Below is a small trained network, with its code and all its weights. Each question gives an input and a class and asks what happens when units are switched off, that is, made to give their printed mean instead of their output.

import numpy as np


def w(rows, s, z=0):
    codes = np.array(rows[::2]) - 128.0
    scale = np.full(codes.shape[1], s)
    scale[-1] = z or s
    return codes * scale


def f(y):
    return np.maximum(y, 0)


def log_softmax(a):
    a = a - a.max(-1, keepdims=True)
    return a - np.log(np.exp(a).sum(-1, keepdims=True))


def net(x, mask):
    res = np.array(x, float).reshape(1, 7) / 4 @ E
    y = f(res @ A[0][:, :-1].T + A[0][:, -1])
    res = res + np.where(mask, y, B[0][:, -1]) @ B[0][:, :-1]
    return log_softmax(res[-1] @ U[:, :-1].T + U[:, -1])


A, B = {}, {}
E = w([
[181,145,193,173,97,130,65,98,195,199,58,173],'x0',
[126,126,193,144,156,147,113,93,148,88,152,126],'x1',
[81,131,152,127,133,27,253,63,76,124,55,201],'x2',
[124,125,154,77,82,118,136,166,87,143,110,130],'x3',
[155,97,147,88,122,83,109,140,76,145,138,155],'x4',
[146,139,119,109,113,151,163,125,159,119,123,115],'x5',
[95,123,121,208,121,114,104,105,114,125,149,118],'x6',
],0.012)
A[0] = w([
[118,106,128,115,133,139,71,228,146,122,255,87,131],'n0',
[160,87,80,114,101,201,82,160,106,105,161,77,79],'n1',
[125,101,100,109,132,176,101,153,181,43,136,123,172],'n2',
[129,201,161,137,144,117,64,86,128,165,84,138,151],'n3',
[75,131,132,118,159,82,209,99,95,94,123,154,115],'n4',
[171,133,176,116,93,123,90,89,157,175,95,100,3],'n5',
[102,86,97,106,185,181,189,172,40,71,208,70,42],'n6',
[106,123,87,102,155,154,149,139,66,53,177,101,59],'n7',
],0.0096,0.0037)
B[0] = w([
[129,162,87,51,118,47,163,108,180,33,100,42,252],'n0',
[137,150,50,82,69,119,111,76,134,37,103,108,227],'n1',
[72,203,147,95,159,144,142,140,67,135,128,143,199],'n2',
[103,54,43,160,192,136,147,116,130,134,145,151,203],'n3',
[50,113,158,81,144,76,113,53,56,41,113,89,252],'n4',
[194,107,178,168,112,159,80,170,63,147,195,147,190],'n5',
[199,2,153,199,149,196,145,191,161,175,189,213,248],'n6',
[140,175,177,248,178,244,97,208,154,133,145,218,213],'n7',
],0.0087,0.013)
U = w([
[96,191,109,19,143,42,154,60,73,2,168,85,2],'0',
[204,63,195,188,122,198,65,215,186,236,170,238,254],'1',
],0.0067,0.00057)

Each question gives the input, the list of numbers given to net, and the class t.
The units are the neurons (one row each of A and B). Each row of codes is followed by its name. A weight is (code - 128) times the scale printed after its matrix; where a second scale follows, it is the last column's (A, B and U).
mask holds one flag per neuron, in row order. A switched-off neuron (its flag False) gives its mean, the last column of its row in B, instead of its output. The means were averaged over made-up inputs and are rounded, as every weight is.
A unit's drop is (log p(t) with every unit on - log p(t) with that unit switched off) / (log p(t) with every unit on - log p(t) with every unit switched off).
The circuit of an input: a set's keep is (log p(t) with only the set's units on - log p(t) with every unit switched off) / (log p(t) with every unit on - log p(t) with every unit switched off). Starting from all 8 units, units are removed one at a time, each time the one whose removal leaves the highest keep (on an exact tie, the one counted first), for as long as the keep stays at least 0.8.
circuit, biggest first: the units of the circuit, biggest drop first
k most important neurons: the k neurons with the biggest drops, biggest first
drop of u: that unit's drop, to one decimal
input [3,7,-3,5,-4,-7,-5], class 0: circuit, biggest first	(n6)
input [-7,8,6,-1,-2,1,5], class 1: 3 most important neurons	(n6; n7; n0)
input [6,-2,-7,3,4,-5,6], class 0: 2 most important neurons	(n0; n6)
input [-4,-3,-3,4,3,-3,4], class 1: 2 most important neurons	(n6; n4)
input [3,4,-4,7,0,-5,-5], class 0: 3 most important neurons	(n6; n7; n0)
input [7,-1,-7,3,6,-8,1], class 0: 2 most important neurons	(n0; n6)
input [-7,1,1,-4,1,0,-5], class 1: drop of n6	0.3
input [6,-1,-7,1,5,5,-3], class 0: drop of n0	0.2
input [-8,-1,3,4,-5,-6,0], class 1: drop of n6	0.2
input [-8,0,2,0,-5,-5,0], class 1: drop of n6	0.2
